[  70  -79 -143  149  -21  -12    0  -69  -49  -19  112  -40   46 -142
   53 -173  -78   37 -124 -131 -282  -60  317   52    2  -46 -277  -74
   91 -259   -4  -44  -63 -104  -79   77   78  164   88   73 -136 -115
  -25] : <207>
[-193    5  206  179 -284  305  -97 -239  170  298 -175 -276   67 -633
 -697   27  403  368 -441 -312 -179  125  259   20  -59  -49 -282  425
  283   74  327 -358  331 -227 -518  284  444  114  185   55 -434  207
  255] : <207>
[ 280   17   -7 -192  190  344   50 -216    3 -248  178   71   79 -300
 -178  368 -237  -84   49  242 -381  189   24  -20   30 -124   79 -342
  -18 -271  229   80  146   73   21  114   37  -33  -98  173   -9  -98
 -156] : <37>
[  17   -8 -101   83  -80 -168  -17 -176   95   79   17  -34   45 -179
 -164 -223  228   10 -100 -156 -132 -126  170   47   10  -42 -218   47
   29 -162 -197 -114   45   -6 -227   73   14  145   77  156 -113 -144
  -56] : <90>
[ 339  -63  -16  -98   48  210  -28  -18  -74 -172  -95 -106   43  -82
  288  178 -190 -107  -18  399 -298    1  146 -135   41  -23  233 -245
 -215   -3 -106 -103 -130  132  -45   96  -26 -103 -131   31   39  -36
   56] : <90>
[ 239   -5  116  -80  151  322  183 -230  -86  -56 -117  -43  106  -77
  -53  111 -212   48   23  110  -58  -10   90 -230  114   14   84  -64
  -65 -311    3  -16  -67  -15  -79   64  179  -80  -50  -96 -122   73
   19] : <207>
[-266   65 -149  232 -251 -259 -362  -53 -118  224  334  200  195 -217
   56 -287 -124  -33 -262 -378  -25  136 -108  495  104   11 -390  165
  198   87 -194 -258  307 -184 -191  109  146  173  105  273 -130 -115
  -22] : <66>
[ 170  -15 -239   67   89 -175  120 -145 -130   41  -35  -23  -32   98
  -86 -254 -101   18  -41  -26 -185 -110   68 -110  -14   93   62  102
   34  -36 -261 -183   43  -68   22  -94   22  -95  240   60  113  -75
   19] : <92>
[ 238  193  -14  401  176   55 -264 -191 -165   26 -153 -196   94  317
   98 -133 -303  -38  173  198 -498  223 -190  -63   63  -24  165   98
  -49 -129 -169 -170  -39   63  157 -170   63  -98   22 -181 -177  -21
    2] : <66>
[ 139  191 -136   36 -200 -182 -163  -91 -250  119  -71 -200   79  243
 -247 -509 -162  144  132 -141 -460   71 -141  379  -58 -137 -203  309
 -175  134 -246 -277  204   44 -332 -190  257 -103  255   69  -84  107
  316] : <100>
[  16   12 -190   49   56   13 -185  -81 -192  -29  220  221  168  -88
  324   67 -187  121   60 -101 -282  -12   19  137  179   76 -106   60
  -21  -56 -116  -33  271  -34 -154  138    0  119   43  -55 -149 -129
  -12] : <100>
[ 186 -428 -138  139  445  130 -272  134 -150  -16   29  102  304  -17
  -77  308 -202  -23 -255  -12 -172   54  324 -102  266   28 -287  185
  119   -4  111 -391  276  -26   43  302  -95   38 -249  330  -24 -227
   80] : <92>
[  21 -145 -325  193  -33 -122 -112  128  -64  135   43  -95   82   38
 -242  -33  -29   34 -116 -194  -37 -119  170  124  -33   98 -247  200
   20 -191   85 -189   18 -107    5   53  -93  128  -36    7 -123 -109
  -32] : <132>
[   0 -226  142   -2  -25 -146 -182   -4  -48  161  -85  -83  -97 -222
  -39  -21  214   74  -87 -268  406  -72   -3   17   18   66 -148   59
  -42   43   34 -209  185  -98  -87   42    4   17  -43  125  -98 -299
 -242] : <66>
[  49 -134   39  -13 -379 -225  140  173  -64 -103   14  177  -85 -103
  126 -579  -44  -96 -212 -165  188  -71  248  221  -40   42 -224   57
   91 -117 -387   13 -127  -40 -218   19   40   95   78  287 -105  -58
   17] : <157>
[ 350   93 -135  -25   82  149  204 -193 -107  -60   27  -52  211  142
 -158 -201 -182   61   96  117 -390   19  -13 -109  110   80  157   69
   98 -362 -216  -22 -126   34 -114  -20  172 -219  215 -180  -48  110
  218] : <37>
[-155  108  -41  158 -261  -68  -15 -312 -151   63   45   29  166 -186
   78  -30 -193  106  -39 -350 -248  -53 -109  242   66 -259 -356  197
    4  -90  245  -22   38  -52 -100   75  344  167  184  140   48  158
  181] : <157>
[ 283 -147  307 -119  227 -221  411   55  -37  235 -328 -241 -183  126
 -122 -415  407   -7   69  -90  243 -139  -73 -257 -204 -128 -116   85
   67  281 -204  -55   29  350  129  -16 -213 -202  241  208   60  -65
 -233] : <56>
[  62  -21  -12  116 -157 -126   -5 -124   80   75  132 -138  130 -204
 -194   42  -92   82 -196 -135  -68  -68   99   65   69  -32  -15  183
  -63   30  -58 -253   11 -141 -149  151   -1  -35  135  116 -201  -90
   41] : <132>
[ 295  -23   16 -123  211  294   26  -63 -158 -163 -233  108    5   13
  246  135  -42  -79  -86  144   90   -4  115 -227  100   57   57 -140
 -117 -102   -7   89 -114  128   71  -28   88   12  -53  144 -101   -6
   10] : <97>
[  77  146 -171  107  -93   58 -175  -14 -155 -122  -15 -138  178 -106
  -75  207 -247 -107   90  247 -377   85  126   42   64   -2  183 -158
 -222   -5   16 -131  -18   15 -221  180  187 -238 -117  -51 -183  137
 -173] : <132>
[ 293 -168 -128  108  -39  -35  353 -159   14 -167  232 -187   95 -148
 -120  123 -141  299 -261  418 -390  176  452 -241   36  -38  105 -238
  102  -67 -248 -249  -68   42  -96  339   89  126 -164   16  140   33
   27] : <56>
[-137   49   66   72  -84   35 -153 -158  142 -142   45   -6   45  -87
  -49  336 -396   -1  -43  173 -419  242  123  135   54  -82  201    9
  -24  -55   30 -162  -27 -162  -49   74   50  165 -118  156  122  176
   13] : <207>
[  41 -183 -142   10  335 -134  167 -162   42  183   66   89   26 -105
 -184 -243   -7  105  -16 -283 -126   -8  158   48   26 -123 -332  335
  220 -350  -47 -235  121  198  -57   15  -79  114  107  145  -63 -108
  116] : <100>
[ 196 -117 -144  -19  -55  -66 -104  -43  -38   34   69 -132   -7  -71
  -41  -75   81  -31  -54  -98 -113 -170  155  -17  -96  121 -224  104
 -107  -52 -233 -230  -17   62 -152   69 -196   78 -154   -1 -155 -216
   -3] : <6>
[  51  -88   72  -35 -254    6 -108 -221   33  124    3    1   82 -158
   83 -199  -19   61 -366 -233  -84  -31  -12  195  135   43 -169  124
  -11  -12   39 -164   40 -187 -171   92  132  114   49  370 -154 -130
  129] : <132>
[ 300   60  -48  -10  127  237  -32 -121 -103 -130 -179   97   97   97
   33  -36 -102  -49   21  211 -169  107  -43 -124   90  137   55  -79
  -42  -23  -40  -44  -89  174   17   76   54 -139  -32  152  -56   50
  101] : <97>
[ -58   10 -519   49  -64 -105   23 -159  -50   32  167  110   36  -83
 -316  -46  -48   79 -133   35  -50 -195   64  205  -27   80  -20  -64
   29 -138 -476 -119   10  -79 -148   62  -51   54  263   45 -113  -34
   85] : <37>
[ -32   67  124   -1  193  226   14 -170  -70 -254  -51  -48 -123 -110
  263  161 -155 -171   28  317   51   -8  -71 -212   75  -58   -3 -104
   34 -138 -148    6   82  -66   80  -15   30 -160   79  168 -142 -147
 -216] : <211>
[  23   14  -95   -7 -172 -286  -57   -3  -12  -98   30  147  -19  106
  481 -431   60   56 -159  -11   64  -43   65   87   -9  -54  -48  104
  137  134 -153    3  132  226 -147  144 -138   18   44  253   75  -28
   45] : <6>
[ 166   45 -423  116 -195  -40 -165 -239  -11  -79  202  -26  142  -77
  -78 -126 -124  110  -99 -101 -527  -69   64  212  274   76  -95   55
  -95 -371  -53 -303   67  -45 -356   36  215   63  107  245   -8 -111
  202] : <56>
[ -33 -356 -395 -255  291  -28  514  109   -8  207  239    3 -319 -178
  168 -294  288  -76 -373  -15  368 -657 -179   18 -207 -172 -491  218
  259  -41 -266  116   14  528  103 -124 -434  288  228   38  182 -170
  426] : <56>
[ 159   82 -224 -117  238  208   -6 -214 -157   -5 -103 -206   12  -33
   58  136 -280   48   35  214 -172  124  -24 -203   68   71  157 -114
 -166  127   40 -146  -16  226  -52   86  200 -168  -86   31 -130   35
    1] : <56>
[-149 -121 -198 -164 -180 -101 -127   92   99  110    1  -38  -13 -135
  -29 -353  207  -91  -60 -395  209 -223 -138  229 -141   60 -262  210
  153   -4 -311  116 -126   25 -125   87  -72   66  202  137 -220  -29
  -60] : <56>
[  -2    8 -157 -110  156  291  -83  -55  -26  -60   34   -5   68 -161
 -124  114 -198 -127  176  208  -46  107  -48   32  -57  -17   64  -62
  112 -262   16   19   74  -12   30   94   32 -104   70 -109  -50   47
 -181] : <157>
[ 216  210 -426  -26   39  117  -82 -114  -97 -115 -169 -158  140  313
 -286  183    0   84  388  304   33   35  -78  -56  125   64  444 -320
 -362 -248 -152  -75  107 -109 -188   39  -19 -393   -3   95 -142  -50
 -183] : <56>
[  91  -89 -147  -34   31 -135 -293 -223    0  -83  132  -44  -83  -64
  -45 -359    5  -71  -98 -231 -287  -51 -207  242 -169  -33 -312  314
  103   37 -286  -39  133  132  -51  -68   -8  215  133   42   45 -167
  -23] : <90>
[ 213  -99 -258  193  161 -146    4   42  -60  -10   38 -106   73   11
 -316  -88   21   43  -43  -73 -165   27  304   12   -9 -172  -99   15
   85 -137 -131 -177   24   38  -28   53  -59   73  155  293 -183 -120
    2] : <100>
[ 174 -211 -168 -183  413  256 -151 -200  -90 -314   92  110   -6 -225
  321  366  -75   53 -124  344  -55   38  183 -235  -50   23  -90  103
  112  -87 -351   -2   25  134   59  249    2  125  -67   81 -172   13
   83] : <6>
[ -12  175 -393   72  -21   63   49 -165  -72 -293  -82 -112  -38   97
   32  -57 -243   82    3  236 -337  244  381 -119  -28   99   80 -125
  -77 -173  108  -30  -73  113 -138   44  199   36 -134 -189   40   12
 -174] : <6>
[ 295   27 -158 -145   66  351   87  -77 -245  -76  -84 -123  228   34
  325   72 -279   -1  -93   41 -413  148   46  -66  229   48   51 -113
 -119 -124  135  -59  135  157 -155  175  231 -158 -122   73  -16   63
  -19] : <66>
[ 268 -244   54 -319 -181    0 -474   21 -131  212  171  190  248 -115
 -355  155  -49  -40 -101  -24 -100  -54 -368  393   60   98   53   53
 -218  226  -23 -149  106  -65   21   91   14  -40 -246  316 -128   39
  377] : <207>
[  75   74   22  211   -7  -77 -253 -108   10  210   -8  426  167  -66
  766   55 -171  377   48 -125 -541  529  312 -131  228  247  -43   77
   26 -196  229 -167  106  201  153   42  126  547 -539 -105  124  -13
   86] : <66>
[  25  120   72   81   48  119 -181 -185   51  -13  -38  -21   99  -41
  -50  135  -85   40   58  127 -250  170 -107  -59  123  -51  118  115
  -37  -82  235   -9   86  -41   49   16  205   -4  -25   26  -21   80
   31] : <207>
[ 227   86  -33 -155  182  215  -71 -272  -39 -109   74   93  122   40
   83  157 -237  106   90  147 -187  100 -223  -21   65  -23  175   14
    8 -174  196   28  107  129   80   42   44 -116   41   -5   12   96
  169] : <6>
[ 336 -114 -119   -8   60  -80   80  -89  -99   98   71   96   39   -6
 -166  -25 -260   24 -112  113 -468  -32  163   61  117   89   70 -105
 -107  -86   88 -222   65   95   92  -43 -225  122  -72  231   -5 -232
  110] : <97>
[ 131  -71   62  282  -73  314  -32 -178  106 -210   67   97  -37 -183
 -240  344  -28  232 -124  236  -45  -22   11 -136  234  123  122  -67
  -10 -363  142  -56  100 -153  -39  211  127  -20 -130  -36 -321   18
   55] : <211>
[  43   58 -146  -84  -90 -203  -93 -241   11    9  171 -195  -28  -42
  -35 -625   35   -1   62 -242 -431  178 -117  275  -27 -167 -254  325
  193 -120 -154  -86   95   69 -287  -57  258  -47  231  373  -91  -37
  113] : <132>
[ 229   50 -202  115 -159  202   16   52  -27 -203  -16 -241  185  216
 -182  -28 -266   24   17  405 -618  134  364  -69   69 -231  266 -106
  127 -290 -165 -125   92 -118 -101  165  109 -244    5  -38  -72  155
  -44] : <37>
[ 112  -50  -87  151  -33  -89 -266 -145  -23   -7   87  -69   96   -4
   54   49 -183  -71 -231 -321 -337   97   71   83   94  -86 -176  103
 -139  -35  -93 -259  -92 -104  261 -129  135  106   23  163  -86 -261
  -44] : <90>
[ 154 -240 -340   -3   37 -138  -55   66 -134   96  285   -1  108  -11
   52 -163 -481   69 -205 -256 -385   62  146  219  177   35 -106   25
   98 -158   -4 -272   88  107  -28   57  -57  123 -199  301  -29 -135
  158] : <97>
[ 467  286 -215 -190  176  372 -175 -444  -92 -376  -58   96   30   99
   97   64 -332 -132  212  427 -404  198 -133  -51  -12  -27  273 -118
 -308 -203  106    7 -102  184  -39 -126  151 -239  -35   31  -69   -2
  243] : <100>
[ 861 -520 -290 -452  292  259  -30 -199 -252 -400  154   43 -178 -237
  177 -578 -109 -251 -348  304  104 -305  367 -237 -383  101 -231   70
  106 -182 -691  -93  -27   81 -285  120  -69 -164 -192  128  -62 -239
  408] : <157>
[ 550   30 -334  -98   88  413 -225  125 -368 -123  405   25 -196  -91
  463 -267 -238 -190 -191  318 -276 -266   16  156 -147  129 -406 -187
  250 -404 -161 -290  223  358   -2 -161  -87  166  193 -143  -60 -146
   13] : <207>
[  83   39   87  -87  358  274   90    2  -18  -52 -131   -9  127  -71
 -169  133 -297  -78  160  280 -271  176   15  -98   94 -112  -81   -1
 -118  -72  160  -54   95  245  -74   73  159 -175 -161    2   -5  153
   80] : <100>
[  16   75  -36  154  282  152  -64 -237 -174  106 -402 -213  168   36
  127  175  -38  -82 -101  124   20  -39 -167 -251   59   63  -14  258
 -240   51  -30 -124  -44  149 -136   79  113 -186 -203 -157 -149   69
   59] : <37>
[  91  -68 -178   14  334  -32 -157    7    0   -8   72 -122  -11 -222
  -37  201  158 -130  -48  -27  293 -201 -133 -198  -10   57 -133  269
  -68 -140   -9  -84   33   66   30  -49 -100 -116   10   86 -300 -262
   24] : <92>
[  88 -156 -348  169  -76 -127 -263  -40 -127   57  209   58   58  -81
 -199 -139   10   53 -129 -115 -410 -136   98  217   79   22 -231 -151
  127   32 -114 -139   80   88  -15  147  -79  187   34  262 -227 -197
    2] : <97>
[ 340 -144  447    3 -334   48  226 -154 -113  114  -27   63  -73   51
  312 -380 -185  250 -325  -22   35 -212  -44   66  129  113 -140  -11
   -4 -101  -95 -196    9   13 -248  -19  -22  156 -117   -6    3  -97
  341] : <37>
[ 127  152 -216  -28    8  269   61 -381  -14  -92  -42  -99  265   42
 -230  277 -179   -8  -16   39 -415   14 -104   -7  134 -139  140   33
 -225 -320  132   98  -62 -168   63   16  290  -81  131  -90  -73  136
   -3] : <92>
[ 417   20  270  333 -176  173  -41 -136 -175  -24   -3 -106  116  -99
 -485    6 -326 -101  -96  161 -438   36 -173   33   58  116  -94   89
  -72 -251 -214 -390 -271 -175 -113 -117  356  -73 -117   73  -87  206
  524] : <90>
[ -16  -24  133 -119  -73  242 -243  -99  -29   -8   -1   77  -96 -206
  130 -107 -101  -81 -199 -228  364 -179 -227   88  -38  -18 -208  412
  -18  -78 -156  -21  105  -23   25 -117  148  -61  135 -199 -370  -39
   59] : <211>
[  58  -46 -208 -191  343  323  351  -99  -35 -180   84   70   35 -323
 -153  167 -232 -151  -36  302  271   93  194 -263  -37  -95   81 -351
  147 -481   87   65   73  -57   33  101  154 -243  -88   26  126  -20
 -232] : <56>
[ 176  -18 -371 -208  -29  196  -76 -259  135  -93   88 -132  358  -77
 -253  468   25   94 -111 -149 -552 -233  -74   77  171  -77  229  -81
  -48 -595  342  -19  183   -9 -268  211   23 -137 -140  184   22  229
  108] : <132>
[  63   13 -111   57   70   23  109 -185   41  157 -135 -191   67 -222
 -184 -108  109   70   79 -156  -29 -230   79  -17   66   31 -414  251
 -244 -194    3 -142  -36   99 -371   97   -1   80   59   25 -235 -133
  103] : <97>
[ 296  104  143  -49   73  360 -130 -309  -31 -295 -206  -45   34 -191
   95  -38  -48 -231 -105  374  -63  -27 -106 -234  -90  -89   77  -13
  -57 -106 -185   62  -72  -24  -44   -2  245 -226   67    9  -62   43
   20] : <132>
[ 212   96   50   52   54  208   43  -95 -120  135  -72  -27  122   61
  -46  -73 -227    8   61   77 -392   61 -107   31  125   41  -39   41
  -70  -80  105 -128  118  128  -73   78  113 -106  -18  -16 -133  134
   29] : <56>
[ 243 -133    2   -6  -48   40  -57   18 -138   84   53  149  -55 -178
 -377 -173 -295  -86  -39 -155  106 -136   82  208  -15   52 -156 -116
  -29  -43 -282 -291    0  -73   87   39   48 -154  335  213 -301  -77
 -134] : <157>
[ 193  118   42   87  205  201  -30 -213   93 -149   51  -99  162  -98
 -366  359 -236  159  288  333 -326  151  -65 -152  223  -73  254 -392
 -159 -301  309   21   73  -39  -22   98  195 -156  -66   13  -96   -6
 -116] : <92>
[ 169 -172 -183  149   38 -140  -32  -62  -72  114   83  -55  -18  -78
   69  -93   56   -2 -302 -147 -143 -169  254  -98  -55   62 -220  276
   54  -43 -283 -340   54  106   -1   38  -98  170  -80  -68  -17  -72
   28] : <211>
[ 262 -202   91  199  -36 -141 -114   -5  -77  -44  -55  137   37   16
  -31 -278  -77   80 -197 -155  -38  -85   32  115   17  -84 -155  251
  247 -163 -281 -141   83    6    8  -49 -179  237  187  325  -36 -204
  183] : <37>
[  21   94   21  -79    9  129  215 -199  -88   37 -117 -331  165  182
  -59  304 -220   36  -37   10 -329   41  169 -126  119 -158  151   92
 -350   50  -54 -274  -14 -114  -43   52  218 -394   28 -203  -52  187
  -36] : <6>
[-173  -84 -118  -98  -33  -61 -184  -51  102  100  218    7  -14 -375
  236  200   36  125 -216 -285    7 -105  144   40    9   39 -272  126
  114 -120  166 -233  267  -50  -89  116  -93   79  -40   79 -135 -267
  -95] : <37>
[  97  -98 -225   51  137  -94 -151 -188 -104   60  126 -129  142   48
  -96 -104  -94  119    2 -275 -296  -21   -1  131   25  -18 -101  191
   87 -138  -77 -212  101  -29  -73   75    7 -101  209   -2 -113  -76
   30] : <6>
[ 217   31    6   93  -47  265 -119 -307  -75 -159  -11  -25  193 -187
  -16  173  -53   65  -18  144 -367   24  -48  -58   74   16   61  -80
 -156 -173  -65  -46  -13  -66 -175  156  289 -127  -40 -175  -66  126
  108] : <157>
[  13   49  139   76  333 -230  207   38  154  183   85 -286  133  -36
 -454 -146   36   30  288  169  114  123 -113   50 -113 -211   56   49
   70 -229  -78  -78  309 -121 -152  -53 -171 -186  255 -188  309  -91
 -276] : <37>
[  81 -104 -100   -4  -21  -83  -50  -56   -1  152  135  -75  -25 -214
    5 -263   58  -50 -101  -94 -295  -16  200  116  -38   45 -286   12
   35  -95 -230 -212    6  -35 -222   85   73   77  -17  152 -195  -75
  -36] : <92>
[ 189  -37  -66    6   56  227  -28  -37  -79  -31   74   43   71  -29
  257  264 -252    4  -30   82 -319   68  122  -80  125   33   80  -40
  -11 -209   99 -136   96   -1   87   63   -8   23 -145  -58   15  -12
    6] : <66>
[-409 -112 -535 -248  531 -574 -355  411 -142   58  138 -106  156  -16
  151   43 -311 -340  263 -193 -216   38  248  132  -72 -231 -157 -186
  -25  476 -142    7  129  717  179  193 -203  -68 -165   34   90  -78
 -850] : <207>
[  24  168  -58  196 -277  137 -141  -58  -42 -163 -183 -227  149   13
 -275 -229 -260 -100    6  109 -501  182 -242  110   83  -11  -59  242
 -105  -18 -389  -47 -228   72 -192    3  484  -72  -18   41 -134  289
  237] : <90>
[ 306  -99   56 -219   11  153  -79  -35 -252  246 -287  146   27   26
 -132  180   36  -63  103  278   73  118   18  -45   38 -127  142  -41
 -271  131  408  -76  -53   16  510  -96   32  -76   15  306 -141 -175
  126] : <6>
[ 256 -232 -207  122  152  138 -117 -246 -275   15 -194 -140  191 -138
    3   91 -135   22 -370 -105 -664 -199   50  -85    5   89 -157   82
 -235  207   76 -193   32  216 -226  224  132  -99 -337 -123    3  104
  305] : <97>
[ 151  262   90 -192  192   85  -99 -342  276 -363 -112  208 -129  298
 -439 -210   60   59  537  592  270  -56 -554 -121 -136 -121  309  278
  207 -215 -243  303  198  127   68 -179 -135 -128  341  -60  298  173
  164] : <97>
[  -2   17  103 -456  899  391 -121   66 -385 -128 -180   65  -17 -195
  716  552 -597 -339  259  328  171 -174  281 -809  -54  -12 -132  377
  103 -357  118  286   69  154  353 -384  163  224 -399 -512  -32   34
  -20] : <97>
[ -70   66   58  165  -94 -156 -144 -276    7  120  -59   31   96  -95
   -6  -18   45   71   13 -246 -261   58   12   79  184   59 -160   99
 -123 -152  164 -148   20  -55 -146   20  129  122 -112  134 -115 -108
  -87] : <97>
[ 234  120  168   32  220  223  -80 -294  -78  -50   33 -105   45  -34
   -5  378 -190   82  118  332 -299  163  -95 -228  114  133  199   68
 -151  -23  157 -186  130 -118 -125   42  134 -137 -183  -59 -143   53
  149] : <92>
[ 196 -145 -304   -8  142    0  179    8 -108   -9  -45 -222   43  148
 -300 -314 -205  -39   44   49  -39 -132  -24  134  -84 -112  -89  193
    1 -219 -175 -111  -78   77 -175   21  -95 -228  158   64 -114   -3
  224] : <92>
[  69   16  113 -131   37  188   97   17 -102  109  -30 -102   63 -190
 -141   11 -195  -95  186  315  -86   14  -19   48   31  -20   71   94
  -52  -87   34  -27   50  -16 -212   88  126  -85   74 -168  -79  137
  -34] : <56>
[ 232   -2  277  356 -209 -338   76  -44 -124   -4  391  453  -14 -390
 -172  462  277  197  -67  295   16   37  216  -18  124  198   71 -229
 -144  202   87 -369   78 -260   43  -13 -214  175   72  191   37 -420
  224] : <92>
[ 142   94 -417  -45 -111  106  180   46 -110 -105   39 -259   37  142
   14 -167 -187    0   25  362 -472  -61   10   87  -98   45  185 -109
  -37 -115 -503  -86   10  146 -338  149   61 -221   33 -199   83  375
   19] : <56>
[ 219   36 -167    9   48  296   29 -105 -144 -102   -6  -25   88    5
  107   79 -251   91   22  140 -300   99   78  -80  161  -23   -7  -37
  -38 -202    2 -149   27  195 -131  104  158   -4 -151   41 -142   60
  160] : <100>
